Below is a small trained network, with its code and all its weights. Each question gives an input and a class and asks what happens when units are switched off, that is, made to give their printed mean instead of their output.

import numpy as np


def w(rows, s, z=0):
    codes = np.array(rows[::2]) - 128.0
    scale = np.full(codes.shape[1], s)
    scale[-1] = z or s
    return codes * scale


def norm(h):
    return h / np.sqrt((h * h).mean(-1, keepdims=True) + 1e-5)


def f(y):
    return np.maximum(y, 0)


def log_softmax(a):
    a = a - a.max(-1, keepdims=True)
    return a - np.log(np.exp(a).sum(-1, keepdims=True))


def net(x, mask):
    res = np.array(x, float).reshape(1, 8) / 4 @ E
    u = 0
    for l in range(2):
        y = f(norm(res) @ A[l][:, :-1].T + A[l][:, -1])
        res = res + np.where(mask[u : u + 10], y, B[l][:, -1]) @ B[l][:, :-1]
        u += 10
    return log_softmax(norm(res)[-1] @ U[:, :-1].T + U[:, -1])


A, B = {}, {}
E = w([
[133,126,132,136,133,131,126,126],'x0',
[131,129,135,133,130,130,122,127],'x1',
[146,125,143,147,143,136,116,126],'x2',
[117,132,120,121,120,124,135,129],'x3',
[145,66,149,151,4,93,96,246],'x4',
[34,68,175,167,198,87,128,144],'x5',
[130,124,129,132,125,133,126,123],'x6',
[87,191,44,191,169,76,72,140],'x7',
],0.0014)
A[0] = w([
[198,97,106,124,101,96,145,227,118],'0.n0',
[188,167,128,189,53,84,124,157,110],'0.n1',
[176,81,180,87,131,89,142,83,216],'0.n2',
[135,135,47,145,58,139,181,137,165],'0.n3',
[118,172,181,27,155,165,189,55,154],'0.n4',
[170,158,176,184,160,117,157,141,253],'0.n5',
[80,97,141,115,199,100,160,73,138],'0.n6',
[53,40,146,147,95,97,73,252,47],'0.n7',
[155,104,118,60,141,147,129,173,143],'0.n8',
[186,194,74,65,151,161,127,54,208],'0.n9',
],0.0028,0.0013)
B[0] = w([
[128,176,48,41,207,194,115,36,203],'0.n0',
[75,130,110,43,197,56,74,233,195],'0.n1',
[70,124,171,63,61,116,174,151,197],'0.n2',
[131,73,144,116,186,111,72,192,191],'0.n3',
[117,48,167,143,108,119,106,217,240],'0.n4',
[73,124,69,73,39,77,146,165,180],'0.n5',
[114,65,148,94,134,223,14,192,196],'0.n6',
[179,176,137,199,100,122,212,97,222],'0.n7',
[133,128,155,176,122,160,165,77,163],'0.n8',
[148,125,159,251,52,43,200,176,251],'0.n9',
],0.0024,0.003)
A[1] = w([
[145,180,100,255,159,83,141,97,142],'1.n0',
[66,142,74,138,169,140,33,115,59],'1.n1',
[87,122,136,213,128,94,121,143,92],'1.n2',
[148,113,195,141,131,119,228,119,107],'1.n3',
[212,130,138,100,85,159,179,177,254],'1.n4',
[147,119,140,191,111,44,212,124,129],'1.n5',
[132,97,183,180,126,152,189,136,116],'1.n6',
[110,118,124,153,136,97,155,199,177],'1.n7',
[159,86,176,46,51,107,178,158,138],'1.n8',
[96,78,202,61,153,229,128,88,65],'1.n9',
],0.0037,0.00096)
B[1] = w([
[39,87,104,124,51,185,97,214,200],'1.n0',
[249,160,213,58,146,135,179,31,174],'1.n1',
[82,88,44,77,173,251,106,76,185],'1.n2',
[172,214,150,171,100,53,110,109,196],'1.n3',
[52,81,146,66,172,150,119,31,235],'1.n4',
[130,159,160,210,81,168,168,125,207],'1.n5',
[209,166,128,110,166,67,167,122,192],'1.n6',
[178,154,158,127,74,79,128,104,213],'1.n7',
[138,162,108,183,211,182,104,97,254],'1.n8',
[109,91,49,146,108,69,134,215,186],'1.n9',
],0.0032,0.0042)
U = w([
[207,194,223,222,137,81,209,34,132],'0',
[107,105,114,30,235,214,74,31,202],'1',
[34,160,52,208,28,195,104,197,210],'2',
[196,205,56,25,103,23,39,183,8],'3',
[89,22,153,131,205,44,135,255,60],'4',
],0.0065,0.0012)

Each question gives the input, the list of numbers given to net, and the class t.
The units are the neurons (one row each of A and B). Each row of codes is followed by its name. A weight is (code - 128) times the scale printed after its matrix; where a second scale follows, it is the last column's (A, B and U).
mask holds one flag per neuron, layer by layer. A switched-off neuron (its flag False) gives its mean, the last column of its row in B, instead of its output. The means were averaged over made-up inputs and are rounded, as every weight is.
A unit's drop is (log p(t) with every unit on - log p(t) with that unit switched off) / (log p(t) with every unit on - log p(t) with every unit switched off).
The circuit of an input: a set's keep is (log p(t) with only the set's units on - log p(t) with every unit switched off) / (log p(t) with every unit on - log p(t) with every unit switched off). Starting from the 12 units with the biggest drops (on a tie, the unit counted first), units are removed one at a time, each time the one whose removal leaves the highest keep (on an exact tie, the one counted first), for as long as the keep stays at least 0.8.
circuit, biggest first: the units of the circuit, biggest drop first
k most important neurons: the k neurons with the biggest drops, biggest first
k most important neurons of layer l: the k neurons of layer l with the biggest drops, biggest first
input [-6,7,8,8,3,-3,-7,-6], class 1: most important neuron	[1.n8]
input [4,-7,-1,-3,-7,-4,3,6], class 2: circuit, biggest first	[0.n9; 1.n0]
input [-1,0,-4,-2,2,7,-8,2], class 2: 2 most important neurons of layer 1	[1.n2; 1.n0]
input [-2,-1,5,8,0,5,-3,7], class 1: circuit, biggest first	[1.n2; 1.n1]
input [0,2,5,-7,8,-8,7,0], class 1: circuit, biggest first	[1.n4; 0.n0; 0.n9]
input [-5,-4,-4,-1,-1,5,-3,6], class 1: 2 most important neurons of layer 0	[0.n9; 0.n6]
input [-7,6,1,-6,-7,-8,-1,1], class 2: 3 most important neurons	[0.n9; 1.n0; 1.n1]
input [3,-1,8,6,6,-1,-1,7], class 3: circuit, biggest first	[0.n9; 0.n0; 1.n1]
input [0,5,0,-2,8,-2,-2,6], class 3: 3 most important neurons	[0.n1; 0.n9; 0.n0]
input [1,-5,2,6,3,0,-5,6], class 3: circuit, biggest first	[0.n9; 1.n1]
input [1,5,7,3,3,-1,-4,7], class 3: 3 most important neurons of layer 1	[1.n1; 1.n4; 1.n8]
input [-6,-3,6,-7,2,-2,2,2], class 3: 3 most important neurons	[0.n1; 1.n4; 1.n8]
input [-1,1,1,-6,7,0,-3,-8], class 1: 4 most important neurons	[0.n9; 1.n4; 0.n0; 1.n8]
input [-1,0,0,1,-8,-8,8,-6], class 0: circuit, biggest first	[0.n9]
input [-4,0,-3,6,-6,-1,-2,6], class 2: 2 most important neurons	[0.n9; 1.n0]
input [-8,-2,8,4,-6,-8,5,2], class 2: circuit, biggest first	[1.n0; 0.n9]
input [7,-1,-8,-5,8,8,1,5], class 2: 2 most important neurons	[0.n7; 1.n2]
input [-4,-3,1,3,2,-1,7,7], class 3: 4 most important neurons	[0.n9; 1.n4; 1.n1; 1.n8]
input [-5,-6,1,2,-5,-5,6,1], class 2: 2 most important neurons	[0.n9; 1.n0]
input [2,1,-1,6,-1,3,-7,-8], class 4: 2 most important neurons	[1.n9; 0.n9]
input [8,0,7,-2,-8,3,2,-8], class 4: 3 most important neurons	[1.n9; 0.n6; 0.n7]
input [2,-8,2,5,8,-1,-2,2], class 3: 3 most important neurons	[0.n1; 0.n9; 0.n0]
input [-3,-6,5,8,5,-2,-8,1], class 3: 3 most important neurons	[0.n1; 1.n2; 1.n8]
input [5,6,-5,2,-5,1,-8,-6], class 4: 3 most important neurons of layer 1	[1.n9; 1.n1; 1.n5]
input [4,-4,-3,4,2,-4,7,0], class 1: 2 most important neurons of layer 1	[1.n3; 1.n9]
